Below are the code and all the weights of a small trained network. Each question names an input and a class and asks about switching units off, where a switched-off unit gives its printed mean instead of its output.

import numpy as np


def w(rows, s, z=0):
    codes = np.array(rows[::2]) - 128.0
    scale = np.full(codes.shape[1], s)
    scale[-1] = z or s
    return codes * scale


def f(y):
    return np.maximum(y, 0)


def log_softmax(a):
    a = a - a.max(-1, keepdims=True)
    return a - np.log(np.exp(a).sum(-1, keepdims=True))


def net(x, mask):
    res = np.array(x, float).reshape(1, 7) / 4 @ E
    y = f(res @ A[0][:, :-1].T + A[0][:, -1])
    res = res + np.where(mask, y, B[0][:, -1]) @ B[0][:, :-1]
    return log_softmax(res[-1] @ U[:, :-1].T + U[:, -1])


A, B = {}, {}
E = w([
[139,128,125,139,122,129,135,129,126,127,142],'x0',
[59,199,18,76,163,197,73,34,9,41,182],'x1',
[45,180,18,180,200,80,253,145,137,193,86],'x2',
[209,127,74,57,123,46,95,193,24,166,60],'x3',
[248,39,89,210,236,216,124,34,112,128,15],'x4',
[132,122,123,128,134,124,132,136,126,118,134],'x5',
[119,115,128,130,137,115,122,135,125,114,126],'x6',
],0.0043)
A[0] = w([
[185,42,231,197,94,59,165,224,237,230,74,39],'n0',
[23,232,21,172,174,52,255,171,127,193,119,128],'n1',
[75,183,44,85,168,194,80,52,33,60,171,55],'n2',
[70,170,50,92,155,168,82,57,39,64,166,68],'n3',
[58,189,165,69,67,70,137,204,125,141,195,22],'n4',
[179,110,215,56,45,131,37,129,111,52,181,116],'n5',
[43,101,199,210,126,212,162,37,254,71,193,253],'n6',
[196,126,82,42,118,39,108,187,27,151,73,252],'n7',
[27,208,24,197,198,52,244,166,124,182,94,94],'n8',
[173,75,213,79,76,133,39,134,115,57,149,78],'n9',
[70,191,43,75,152,179,88,41,30,55,166,67],'n10',
[230,57,93,224,239,215,138,53,105,137,24,38],'n11',
[247,39,97,198,244,224,124,43,101,141,12,63],'n12',
[171,130,210,51,50,145,36,122,108,84,179,113],'n13',
[207,102,84,52,135,55,91,197,28,166,45,206],'n14',
[59,192,158,68,54,65,138,198,124,126,176,25],'n15',
],0.0037,0.0041)
B[0] = w([
[233,196,219,59,192,73,227,207,217,8,66,192],'n0',
[173,48,78,83,190,199,36,66,180,189,91,215],'n1',
[215,168,214,65,172,73,220,201,210,41,64,185],'n2',
[207,169,210,81,160,92,209,197,215,52,72,180],'n3',
[66,100,63,60,37,21,74,38,206,33,209,165],'n4',
[169,58,88,110,198,184,83,89,170,183,105,185],'n5',
[110,215,101,253,158,173,111,211,24,171,212,254],'n6',
[105,204,113,233,158,174,106,191,52,155,209,233],'n7',
[192,37,79,74,192,190,38,60,205,193,100,201],'n8',
[175,50,75,96,192,181,75,90,190,195,110,164],'n9',
[209,165,225,78,179,85,210,186,212,58,69,190],'n10',
[59,115,65,64,17,9,88,55,197,32,229,194],'n11',
[45,137,68,79,19,19,97,67,189,48,232,209],'n12',
[173,67,87,108,201,175,80,97,175,182,100,180],'n13',
[102,200,115,228,147,157,118,189,74,147,220,215],'n14',
[62,101,59,74,29,36,84,48,199,37,205,164],'n15',
],0.0047,0.0059)
U = w([
[77,100,92,69,1,21,109,65,164,79,168,26],'0',
[190,154,214,75,163,92,227,177,172,85,46,36],'1',
[111,142,127,143,124,150,123,136,108,148,127,255],'2',
[128,131,127,147,122,146,129,128,109,144,125,235],'3',
[152,18,97,86,174,204,80,79,154,188,87,39],'4',
[107,141,139,150,115,146,137,135,98,134,124,210],'5',
[110,189,120,220,138,162,121,172,75,142,184,28],'6',
[45,59,187,117,26,154,222,85,2,167,15,19],'7',
],0.0097,0.0063)

Each question gives the input, the list of numbers given to net, and the class t.
The units are the neurons (one row each of A and B). Each row of codes is followed by its name. A weight is (code - 128) times the scale printed after its matrix; where a second scale follows, it is the last column's (A, B and U).
mask holds one flag per neuron, in row order. A switched-off neuron (its flag False) gives its mean, the last column of its row in B, instead of its output. The means were averaged over made-up inputs and are rounded, as every weight is.
A unit's drop is (log p(t) with every unit on - log p(t) with that unit switched off) / (log p(t) with every unit on - log p(t) with every unit switched off).
The circuit of an input: a set's keep is (log p(t) with only the set's units on - log p(t) with every unit switched off) / (log p(t) with every unit on - log p(t) with every unit switched off). Starting from the 12 units with the biggest drops (on a tie, the unit counted first), units are removed one at a time, each time the one whose removal leaves the highest keep (on an exact tie, the one counted first), for as long as the keep stays at least 0.8.
units of the circuit, in order: the units of the circuit, biggest drop first
top k neurons: the k neurons with the biggest drops, biggest first
drop of u: that unit's drop, to one decimal
input [5,-5,6,-3,6,5,-4], class 0: units of the circuit, in order => n11; n12
input [0,-5,-8,8,-7,-3,3], class 4: top 2 neurons => n5; n13
input [6,0,-6,-8,2,-3,2], class 6: units of the circuit, in order => n6
input [2,-2,8,1,3,5,-2], class 4: units of the circuit, in order => n8; n1
input [-5,-4,8,2,-5,7,-3], class 4: units of the circuit, in order => n1; n8
input [-1,-6,7,-2,-8,2,5], class 0: top 2 neurons => n4; n15
input [-2,6,-2,-2,4,-1,-4], class 1: top 2 neurons => n2; n10
input [-2,6,8,2,-6,-8,0], class 4: top 2 neurons => n1; n8
input [-2,5,-6,6,7,7,-5], class 0: top 3 neurons => n12; n11; n6
input [4,4,0,8,-5,-6,1], class 6: top 2 neurons => n7; n14
input [-4,0,-8,4,-4,1,5], class 4: units of the circuit, in order => n5; n13
input [6,0,4,-7,8,7,-1], class 0: top 2 neurons => n11; n12
input [-4,8,4,1,3,6,0], class 1: drop of n2 => 0.2
input [-3,-1,-2,8,0,7,3], class 6: drop of n14 => 0.3
input [2,6,-3,5,-2,6,5], class 1: drop of n10 => 0.4
input [-3,-7,8,5,1,4,3], class 4: units of the circuit, in order => n8
